Below is a small trained network, with its code and all its weights. Each question gives an input and a class and asks what happens when units are switched off, that is, made to give their printed mean instead of their output.

import numpy as np


def w(rows, s, z=0):
    codes = np.array(rows[::2]) - 128.0
    scale = np.full(codes.shape[1], s)
    scale[-1] = z or s
    return codes * scale


def norm(h):
    return h / np.sqrt((h * h).mean(-1, keepdims=True) + 1e-5)


def f(y):
    return np.maximum(y, 0)


def log_softmax(a):
    a = a - a.max(-1, keepdims=True)
    return a - np.log(np.exp(a).sum(-1, keepdims=True))


def net(x, mask):
    res = np.array(x, float).reshape(1, 5) / 4 @ E
    u = 0
    for l in range(3):
        y = f(norm(res) @ A[l][:, :-1].T + A[l][:, -1])
        res = res + np.where(mask[u : u + 10], y, B[l][:, -1]) @ B[l][:, :-1]
        u += 10
    return log_softmax(norm(res)[-1] @ U[:, :-1].T + U[:, -1])


A, B = {}, {}
E = w([
[126,142,142,111,119],'x0',
[132,194,253,176,222],'x1',
[85,231,114,195,84],'x2',
[227,136,183,152,75],'x3',
[208,204,14,108,191],'x4',
],0.0075)
A[0] = w([
[55,78,210,109,98,38],'0.n1',
[183,148,143,168,58,40],'0.n2',
[106,171,120,122,113,126],'0.n3',
[79,102,154,158,60,72],'0.n4',
[127,159,133,70,92,2],'0.n5',
[46,135,116,88,173,134],'0.n6',
[105,43,10,122,23,103],'0.n7',
[35,169,92,143,115,65],'0.n8',
[145,169,101,58,174,175],'0.n9',
[149,143,119,226,85,68],'0.n10',
],0.013,0.0047)
B[0] = w([
[185,168,84,226,105,204],'0.n1',
[150,94,223,69,103,160],'0.n2',
[189,85,132,134,65,153],'0.n3',
[162,167,13,149,99,180],'0.n4',
[107,99,132,150,99,130],'0.n5',
[204,12,189,134,175,181],'0.n6',
[123,196,152,65,71,255],'0.n7',
[136,37,173,89,120,174],'0.n8',
[125,96,128,235,52,187],'0.n9',
[180,65,191,88,72,161],'0.n10',
],0.011,0.01)
A[1] = w([
[97,170,166,160,187,161],'1.n1',
[70,131,4,103,201,221],'1.n2',
[82,134,98,134,118,117],'1.n3',
[108,169,182,174,195,82],'1.n4',
[193,78,137,123,96,88],'1.n5',
[133,154,203,185,198,96],'1.n6',
[60,73,133,134,116,111],'1.n7',
[22,95,132,137,101,18],'1.n8',
[81,99,56,69,185,1],'1.n9',
[88,154,64,112,187,119],'1.n10',
],0.014,0.0069)
B[1] = w([
[121,175,107,84,27,157],'1.n1',
[178,215,224,106,3,135],'1.n2',
[153,154,132,170,136,131],'1.n3',
[104,205,109,66,60,159],'1.n4',
[141,74,209,223,139,254],'1.n5',
[41,197,100,45,36,197],'1.n6',
[255,41,222,60,91,140],'1.n7',
[169,145,235,186,73,128],'1.n8',
[186,151,234,82,112,129],'1.n9',
[155,164,186,149,15,128],'1.n10',
],0.0099,0.0086)
A[2] = w([
[180,105,132,134,80,147],'2.n1',
[169,170,64,45,215,2],'2.n2',
[129,154,48,9,158,64],'2.n3',
[182,205,47,83,188,8],'2.n4',
[75,59,79,158,142,34],'2.n5',
[43,145,74,175,188,110],'2.n6',
[178,172,95,134,227,2],'2.n7',
[79,75,77,40,210,239],'2.n8',
[88,79,29,120,105,119],'2.n9',
[187,87,117,64,221,22],'2.n10',
],0.014,0.0066)
B[2] = w([
[98,100,114,179,136,252],'2.n1',
[30,9,210,207,93,128],'2.n2',
[40,192,83,166,78,137],'2.n3',
[53,209,165,203,75,128],'2.n4',
[189,176,152,132,36,130],'2.n5',
[48,158,234,195,64,128],'2.n6',
[38,71,198,223,84,128],'2.n7',
[108,37,230,185,60,130],'2.n8',
[111,209,154,46,87,137],'2.n9',
[38,158,202,194,72,128],'2.n10',
],0.012)
U = w([
[69,181,101,18,74,206],'0',
[102,83,146,158,103,158],'1',
[115,153,40,248,108,107],'2',
[151,66,208,108,140,80],'3',
[76,119,105,171,104,166],'4',
[131,129,44,148,184,1],'5',
],0.013,0.0057)

Each question gives the input, the list of numbers given to net, and the class t.
The units are the neurons (one row each of A and B). Each row of codes is followed by its name. A weight is (code - 128) times the scale printed after its matrix; where a second scale follows, it is the last column's (A, B and U).
mask holds one flag per neuron, layer by layer. A switched-off neuron (its flag False) gives its mean, the last column of its row in B, instead of its output. The means were averaged over made-up inputs and are rounded, as every weight is.
A unit's drop is (log p(t) with every unit on - log p(t) with that unit switched off) / (log p(t) with every unit on - log p(t) with every unit switched off).
The circuit of an input: a set's keep is (log p(t) with only the set's units on - log p(t) with every unit switched off) / (log p(t) with every unit on - log p(t) with every unit switched off). Starting from the 12 units with the biggest drops (on a tie, the unit counted first), units are removed one at a time, each time the one whose removal leaves the highest keep (on an exact tie, the one counted first), for as long as the keep stays at least 0.8.
circuit, biggest first: the units of the circuit, biggest drop first
top k neurons: the k neurons with the biggest drops, biggest first
top k neurons in layer l: the k neurons of layer l with the biggest drops, biggest first
drop when u is switched off: that unit's drop, to one decimal
input [-4,-5,5,7,-1], class 3: circuit, biggest first	[0.n2]
input [0,-5,2,-2,-8], class 2: top 2 neurons	[0.n1; 1.n6]
input [-5,1,5,8,1], class 3: circuit, biggest first	[0.n2; 0.n10]
input [2,5,-4,-2,-3], class 0: top 2 neurons in layer 1	[1.n6; 1.n4]
input [-5,4,4,1,-6], class 2: top 2 neurons in layer 0	[0.n4; 0.n1]
input [4,-4,1,1,-7], class 2: circuit, biggest first	[0.n1; 0.n4]
input [3,-2,3,-6,4], class 3: circuit, biggest first	[0.n8; 0.n6]
input [0,-3,-6,-8,4], class 3: top 3 neurons in layer 0	[0.n1; 0.n6; 0.n4]
input [-3,-7,-6,0,-6], class 0: top 2 neurons	[0.n7; 0.n6]
input [-2,-8,5,-2,-8], class 0: top 3 neurons in layer 0	[0.n7; 0.n4; 0.n9]
input [-8,-8,4,2,8], class 0: top 3 neurons in layer 0	[0.n7; 0.n1; 0.n6]
input [-7,-1,5,4,-8], class 2: top 3 neurons in layer 0	[0.n4; 0.n1; 0.n6]
input [-6,-3,-3,-7,2], class 3: top 2 neurons in layer 0	[0.n6; 0.n1]
input [-7,-8,0,1,-3], class 0: circuit, biggest first	[0.n7]
input [6,-2,-4,-5,-6], class 2: drop when 0.n4 is switched off	0.2
input [-1,8,-5,5,8], class 0: drop when 0.n6 is switched off	0.2
input [2,-8,-1,4,3], class 0: drop when 0.n2 is switched off	0.0
